[[368, -37, 419, -83, 75, 222], [29, -868, -391, -474, -513, 39], [118, 167, -178, 411, 617, 152]] → 368, 152
[24, 53, 79, 38] → 24, 38
[4879, 4747, 7811, 1844, 3915] → 4879, 3915
[6, 5, 8, 8, 4, 0] → 6, 0
[883, 167, 155, 517, 771] → 883, 771
[[6919, 7797, 2899, 6325, 7251, 4647], [7021, 6417, 1980, 8138, 7262, 5806]] → 6919, 5806
[[8174, 3687, 3581, 4652], [2573, 1661, 5081, 3093]] → 8174, 3093
[641, 281, 731, 29, 786, 179, 450] → 641, 450
[[361, 836, 303, 961, 908, 617], [462, 629, 708, 850, 206, 713], [785, 499, 135, 568, 797, 552]] → 361, 552
[2668, 8257, 9199, 2531, 1496] → 2668, 1496
---
array([ 12.163, -13.140,   1.026,  -0.622]) → 1.026
array([ 16.749,  -9.876, -13.573, -14.608, -11.486, -18.068,  12.977]) → -18.068
array([-0.15,  0.15,  0.11, -0.16,  0.00, -0.12]) → 0.00
array([-0.509, -1.491, -1.143,  1.771]) → -1.143
array([  5.538, -13.793,  -2.354,   5.058,  -7.239,  12.542]) → -7.239
array([-0.092,  0.084, -0.051, -0.170,  0.135]) → -0.170
---
[ 63 -34 -36 -13 -50   8] -> 8

[ -5  25 -54  48] -> 25

[ 61 -16  31 -26] -> 31

[[ -3 -12  17 -35  29  26  12]
 [ 58  24  30 -10   6  -9  -5]] -> 30

[-33 -41  15 -20  63 -30  58] -> 58

[[ 63  43   9 -48]
 [-69 -25   5  24]] -> 43

[[-48  41  42 -64]
 [-26  26  31 -22]] -> 41

[-61  53 -13  26  39  11] -> 39

[[-22 -38  13  19 -19 -30 -25]
 [ 26  54  -5  18  13  -3   5]] -> 26
---
224  466  900  574
562  656  366  974
-> 366

 494  -584    80   531   857    33 -> 857

101  145  235   48  172  247 -> 172

 3  69  58  94  23  28  61
 5  11   1  92  76  87  13
-> 87

0  2  5  8  3 -> 8

38   3  28  22  21  76
26  15  41  27  27  91
-> 27

-206  -313   718   931  -852   -51    15
-303    72   134  -399  -272  -281   602
-> -281
---
[-42  51  16  49  35  -1] ans = -1
[ 15  50 -36 -33  29  26  37] ans = 37
[-53 -35 -69  45] ans = 45
[ 67 -46  32  23] ans = 23
[ 14  24 -56  27  10  35 -25] ans = -25
[-64 -64 -64 -64 -64] ans = -64
[-25 -45  47  27 -64   8] ans = 8
[ 49 -62 -12 -13  28  40] ans = 40
---
[-60 -33  69 -29] -33

[[-33  43 -11   8   1 -41]
 [ -2  -2  10 -26  -8 -25]
 [-20  18 -40 -48   5 -58]] 43

[ 3 11 17 56  7] 11

[ 42  43  26  68 -19  50  33] 43

[-12 -23  51 -25 -10 -32  24] -23

[[ 25  22 -30  23]
 [ 52  34 -38  44]] 22

[-10  33  15  11  62 -18] 33
---
[ 43 -35 -57 -14  22 -42  65] Out: 65, 43

[[ 45  51  51  55  55  52 -19]
 [-50 -58 -60 -58 -60 -55  34]
 [-45 -50 -52 -50 -53 -49  23]] Out: -19, -45

[ 53  34 -46  61] Out: 61, 53

[[-12 -17   8  47  -4   8]
 [-12 -17   8  60  27  21]] Out: 8, -12

[[ 53  -6  -8  13 -28]
 [-29   8 -13  -2  33]
 [ 46  -8  -8  10 -11]] Out: -28, 46

[ 44 -52 -20 -30 -27 -61  59] Out: 59, 44

[-48  50 -57 -45  51 -40] Out: -40, -48

[-49 -54 -51  58 -56  57] Out: 57, -49
---
array([-97.0, -19.1, -85.6, 156.2]) -> -19.1
array([ -67.62,  -97.14,    4.44,   50.27,  184.18,   28.14, -170.02]) -> -97.14
array([-28.636, -97.048, 168.832, -83.634]) -> -97.048
array([ 0.00,  0.15, -0.12,  0.11]) -> 0.15
array([-105.70,   91.87,   55.43, -100.14,  152.82]) -> 91.87
array([  9.19,  10.32,   6.64, -11.97, -15.84,  11.24,  -7.34]) -> 10.32
array([-0.02,  0.14, -0.09,  0.13,  0.06, -0.14,  0.12]) -> 0.14
array([ 131.4,  -92.2,   48.1,  -66.2,   79.6,  -15.7, -199.4]) -> -92.2
array([  9.1,  -8.7,  16.6,   9.5, -18.1]) -> -8.7
array([ 149.64,  -10.16, -104.09, -137.60,   70.55,   46.73]) -> -10.16
